Below is a small trained network, with its code and all its weights. Each question gives an input and a class and asks what happens when units are switched off, that is, made to give their printed mean instead of their output.

import numpy as np


def w(rows, s, z=0):
    codes = np.array(rows[::2]) - 128.0
    scale = np.full(codes.shape[1], s)
    scale[-1] = z or s
    return codes * scale


def norm(h):
    return h / np.sqrt((h * h).mean(-1, keepdims=True) + 1e-5)


def f(y):
    return np.maximum(y, 0)


def log_softmax(a):
    a = a - a.max(-1, keepdims=True)
    return a - np.log(np.exp(a).sum(-1, keepdims=True))


def net(x, mask):
    res = np.array(x, float).reshape(1, 4) / 4 @ E
    u = 0
    for l in range(4):
        y = f(norm(res) @ A[l][:, :-1].T + A[l][:, -1])
        res = res + np.where(mask[u : u + 5], y, B[l][:, -1]) @ B[l][:, :-1]
        u += 5
    return log_softmax(norm(res)[-1] @ U[:, :-1].T + U[:, -1])


A, B = {}, {}
E = w([
[52,185,128,149,74,79,140,125,91],'x0',
[120,80,138,141,207,54,169,154,131],'x1',
[168,42,109,147,1,85,132,169,179],'x2',
[133,131,131,139,127,133,153,123,140],'x3',
],0.0082)
A[0] = w([
[65,109,100,230,126,95,171,156,71,106],'L0N1',
[212,37,137,62,202,138,137,130,159,2],'L0N2',
[115,116,122,149,218,36,174,229,120,49],'L0N3',
[119,64,119,182,140,85,143,208,114,150],'L0N4',
[94,180,145,133,117,1,144,114,124,91],'L0N5',
],0.0078,0.0057)
B[0] = w([
[116,134,214,141,163,111,52,159,118,208],'L0N1',
[160,192,117,155,117,93,81,164,154,239],'L0N2',
[132,134,147,83,117,120,106,6,130,228],'L0N3',
[77,99,101,99,93,137,136,110,175,255],'L0N4',
[181,159,84,143,124,101,119,168,161,219],'L0N5',
],0.014,0.0045)
A[1] = w([
[113,122,159,177,193,100,145,45,56,5],'L1N1',
[117,149,167,166,69,207,66,103,132,34],'L1N2',
[84,131,181,91,219,121,147,118,114,46],'L1N3',
[52,3,179,150,88,118,151,121,151,71],'L1N4',
[127,108,175,122,132,126,150,96,135,95],'L1N5',
],0.0067,0.0021)
B[1] = w([
[55,124,2,104,73,218,90,188,65,185],'L1N1',
[89,50,219,181,94,99,126,40,217,255],'L1N2',
[56,72,56,93,98,192,175,148,130,197],'L1N3',
[135,105,17,64,223,227,138,184,132,219],'L1N4',
[163,48,56,66,183,73,196,128,159,141],'L1N5',
],0.0075,0.0037)
A[2] = w([
[114,113,179,85,108,132,152,24,129,110],'L2N1',
[138,100,177,101,66,129,121,42,109,44],'L2N2',
[151,171,112,147,191,197,125,115,62,135],'L2N3',
[167,178,123,167,120,97,82,189,124,169],'L2N4',
[73,119,98,31,101,203,156,254,129,3],'L2N5',
],0.0091,0.0013)
B[2] = w([
[141,80,98,82,139,106,88,81,159,249],'L2N1',
[78,106,100,83,144,68,68,86,176,251],'L2N2',
[161,71,122,173,95,133,128,160,106,223],'L2N3',
[191,178,150,166,176,125,232,129,156,232],'L2N4',
[107,142,115,116,98,182,163,165,6,254],'L2N5',
],0.012,0.0046)
A[3] = w([
[156,112,30,142,71,136,74,220,105,239],'L3N1',
[58,244,224,148,118,47,147,157,116,7],'L3N2',
[102,59,156,72,38,140,161,195,181,132],'L3N3',
[158,255,159,200,89,112,74,181,183,216],'L3N4',
[227,183,214,125,204,183,39,205,190,153],'L3N5',
],0.0075,0.0018)
B[3] = w([
[153,208,185,160,78,144,156,137,88,254],'L3N1',
[251,107,189,144,188,82,194,205,236,176],'L3N2',
[80,112,113,144,203,164,124,116,24,234],'L3N3',
[163,144,173,136,187,117,173,153,181,240],'L3N4',
[151,185,164,145,132,52,227,146,174,218],'L3N5',
],0.011,0.0061)
U = w([
[91,81,111,65,142,118,59,47,156,254],'0',
[208,163,165,155,141,104,196,199,157,113],'1',
[112,124,102,145,101,209,152,169,2,39],'2',
],0.015,0.0009)

Each question gives the input, the list of numbers given to net, and the class t.
The units are the neurons (one row each of A and B). Each row of codes is followed by its name. A weight is (code - 128) times the scale printed after its matrix; where a second scale follows, it is the last column's (A, B and U).
mask holds one flag per neuron, layer by layer. A switched-off neuron (its flag False) gives its mean, the last column of its row in B, instead of its output. The means were averaged over made-up inputs and are rounded, as every weight is.
A unit's drop is (log p(t) with every unit on - log p(t) with that unit switched off) / (log p(t) with every unit on - log p(t) with every unit switched off).
unit that matters most: the unit with the biggest drop
top k neurons: the k neurons with the biggest drops, biggest first
k most important neurons of layer l: the k neurons of layer l with the biggest drops, biggest first
drop when u is switched off: that unit's drop, to one decimal
input [-2,7,8,5], class 2: unit that matters most : L1N4
input [-5,-4,6,0], class 2: top 2 neurons : [L0N3, L0N5]
input [5,8,8,-3], class 0: 2 most important neurons of layer 0 : [L0N3, L0N4]
input [4,6,-7,6], class 2: 2 most important neurons of layer 2 : [L2N3, L2N2]
input [3,-7,8,0], class 2: top 2 neurons : [L0N3, L1N4]
input [3,-4,7,0], class 2: top 2 neurons : [L0N3, L1N4]
input [4,6,-8,3], class 2: top 3 neurons : [L1N1, L1N2, L1N3]
input [5,5,-1,4], class 0: top 3 neurons : [L0N3, L0N2, L0N4]
input [5,-6,6,-4], class 0: top 3 neurons : [L1N2, L0N2, L0N4]
input [-6,8,5,-2], class 0: top 2 neurons : [L0N3, L0N4]
input [-4,-2,7,4], class 2: drop when L2N1 is switched off : 0.0
input [8,-4,-7,-5], class 1: drop when L1N4 is switched off : 0.1
input [4,8,-3,1], class 0: drop when L0N3 is switched off : 1.8
input [6,4,-7,5], class 2: 2 most important neurons of layer 0 : [L0N2, L0N3]
input [2,5,8,-5], class 2: top neuron : [L1N4]
